Below are the code and all the weights of a small trained network. Each question names an input and a class and asks about switching units off, where a switched-off unit gives its printed mean instead of its output.

import numpy as np


def w(rows, s, z=0):
    codes = np.array(rows[::2]) - 128.0
    scale = np.full(codes.shape[1], s)
    scale[-1] = z or s
    return codes * scale


def norm(h):
    return h / np.sqrt((h * h).mean(-1, keepdims=True) + 1e-5)


def f(y):
    return np.maximum(y, 0)


def log_softmax(a):
    a = a - a.max(-1, keepdims=True)
    return a - np.log(np.exp(a).sum(-1, keepdims=True))


def net(x, mask):
    res = np.array(x, float).reshape(1, 8) / 4 @ E
    u = 0
    for l in range(2):
        y = f(norm(res) @ A[l][:, :-1].T + A[l][:, -1])
        res = res + np.where(mask[u : u + 5], y, B[l][:, -1]) @ B[l][:, :-1]
        u += 5
    return log_softmax(norm(res)[-1] @ U[:, :-1].T + U[:, -1])


A, B = {}, {}
E = w([
[157,191,227,123,166],'x0',
[144,2,174,111,131],'x1',
[130,170,59,90,28],'x2',
[214,101,10,191,191],'x3',
[245,110,99,83,109],'x4',
[165,159,215,140,182],'x5',
[94,134,58,51,221],'x6',
[88,108,167,153,124],'x7',
],0.0042)
A[0] = w([
[72,230,88,118,97,119],'L0N0',
[205,15,144,163,125,103],'L0N1',
[161,34,60,74,255,128],'L0N2',
[160,154,173,210,148,253],'L0N3',
[210,153,225,192,110,155],'L0N4',
],0.0098,0.0038)
B[0] = w([
[152,12,72,70,148,215],'L0N0',
[254,19,151,97,54,216],'L0N1',
[87,247,182,249,55,253],'L0N2',
[65,142,125,70,167,236],'L0N3',
[181,211,116,99,179,233],'L0N4',
],0.0075,0.0061)
A[1] = w([
[137,131,109,94,245,84],'L1N0',
[181,99,141,97,146,57],'L1N1',
[112,70,167,107,106,184],'L1N2',
[113,185,164,157,144,68],'L1N3',
[136,120,134,95,214,3],'L1N4',
],0.012,0.002)
B[1] = w([
[114,185,153,108,112,253],'L1N0',
[136,92,166,35,145,208],'L1N1',
[127,176,209,135,163,235],'L1N2',
[57,254,50,160,92,241],'L1N3',
[157,90,102,232,107,209],'L1N4',
],0.0081,0.0039)
U = w([
[106,250,162,139,154,218],'0',
[147,107,132,63,177,9],'1',
[134,75,117,140,228,2],'2',
[236,98,209,56,120,222],'3',
[98,156,86,109,127,68],'4',
[36,103,233,92,136,70],'5',
[194,107,149,202,49,60],'6',
[101,54,23,113,106,116],'7',
],0.013,0.007)

Each question gives the input, the list of numbers given to net, and the class t.
The units are the neurons (one row each of A and B). Each row of codes is followed by its name. A weight is (code - 128) times the scale printed after its matrix; where a second scale follows, it is the last column's (A, B and U).
mask holds one flag per neuron, layer by layer. A switched-off neuron (its flag False) gives its mean, the last column of its row in B, instead of its output. The means were averaged over made-up inputs and are rounded, as every weight is.
A unit's drop is (log p(t) with every unit on - log p(t) with that unit switched off) / (log p(t) with every unit on - log p(t) with every unit switched off).
unit that matters most: the unit with the biggest drop
k most important neurons: the k neurons with the biggest drops, biggest first
top k neurons in layer l: the k neurons of layer l with the biggest drops, biggest first
input [7,-7,7,-4,-3,-6,-5,8], class 3: unit that matters most	L0N0
input [-7,7,5,-4,8,-5,7,8], class 6: top 2 neurons in layer 0	L0N2, L0N3
input [-8,6,6,6,0,0,-4,8], class 3: 2 most important neurons	L0N1, L1N3
input [-7,6,0,-5,1,-4,-7,-2], class 3: 2 most important neurons	L0N2, L0N1
input [-8,-4,0,-1,0,0,-8,7], class 5: 3 most important neurons	L0N2, L1N3, L1N4
input [7,-4,6,-8,8,-6,6,-2], class 3: top 2 neurons in layer 0	L0N2, L0N0
input [2,-8,4,-2,0,1,-2,1], class 3: top 2 neurons in layer 0	L0N0, L0N2
input [-8,-8,6,-7,-3,0,-3,6], class 7: 2 most important neurons	L0N0, L0N2
input [2,4,5,-3,0,-8,1,6], class 5: 4 most important neurons	L0N1, L1N2, L0N4, L0N2
input [-6,1,-1,3,5,7,4,-6], class 0: 4 most important neurons	L0N2, L0N0, L1N3, L1N4
input [-6,-7,3,-8,3,1,-3,0], class 3: 3 most important neurons	L0N0, L0N2, L1N3
input [0,-2,7,-6,-4,4,5,6], class 5: top 2 neurons in layer 0	L0N1, L0N0
input [7,8,-4,0,5,-4,4,-5], class 6: 2 most important neurons	L0N2, L0N1
input [-4,7,7,2,-2,5,-1,0], class 3: unit that matters most	L0N1
input [-8,-8,1,-3,-1,-3,8,-4], class 7: top 2 neurons in layer 0	L0N0, L0N4
input [3,-6,1,-8,-6,-6,7,0], class 5: 2 most important neurons	L0N0, L0N4
input [7,4,-6,8,3,8,0,-2], class 0: top 4 neurons in layer 0	L0N2, L0N0, L0N3, L0N4
input [0,-6,3,0,6,2,-2,-6], class 3: 4 most important neurons	L0N2, L1N3, L0N0, L1N1
input [5,-5,3,-4,-7,-2,8,-3], class 4: 2 most important neurons	L0N1, L0N0
input [8,-7,6,-1,6,2,5,6], class 3: 3 most important neurons	L0N0, L0N2, L1N3
input [8,-4,6,-4,-7,-1,1,6], class 5: top 3 neurons in layer 0	L0N0, L0N2, L0N4
input [0,-5,4,8,4,-8,-8,1], class 7: top 2 neurons in layer 0	L0N2, L0N4
input [1,-6,2,-8,-8,-7,-8,3], class 5: top 2 neurons in layer 0	L0N0, L0N2
input [4,-4,8,-2,0,0,-1,6], class 1: top 2 neurons in layer 0	L0N0, L0N2
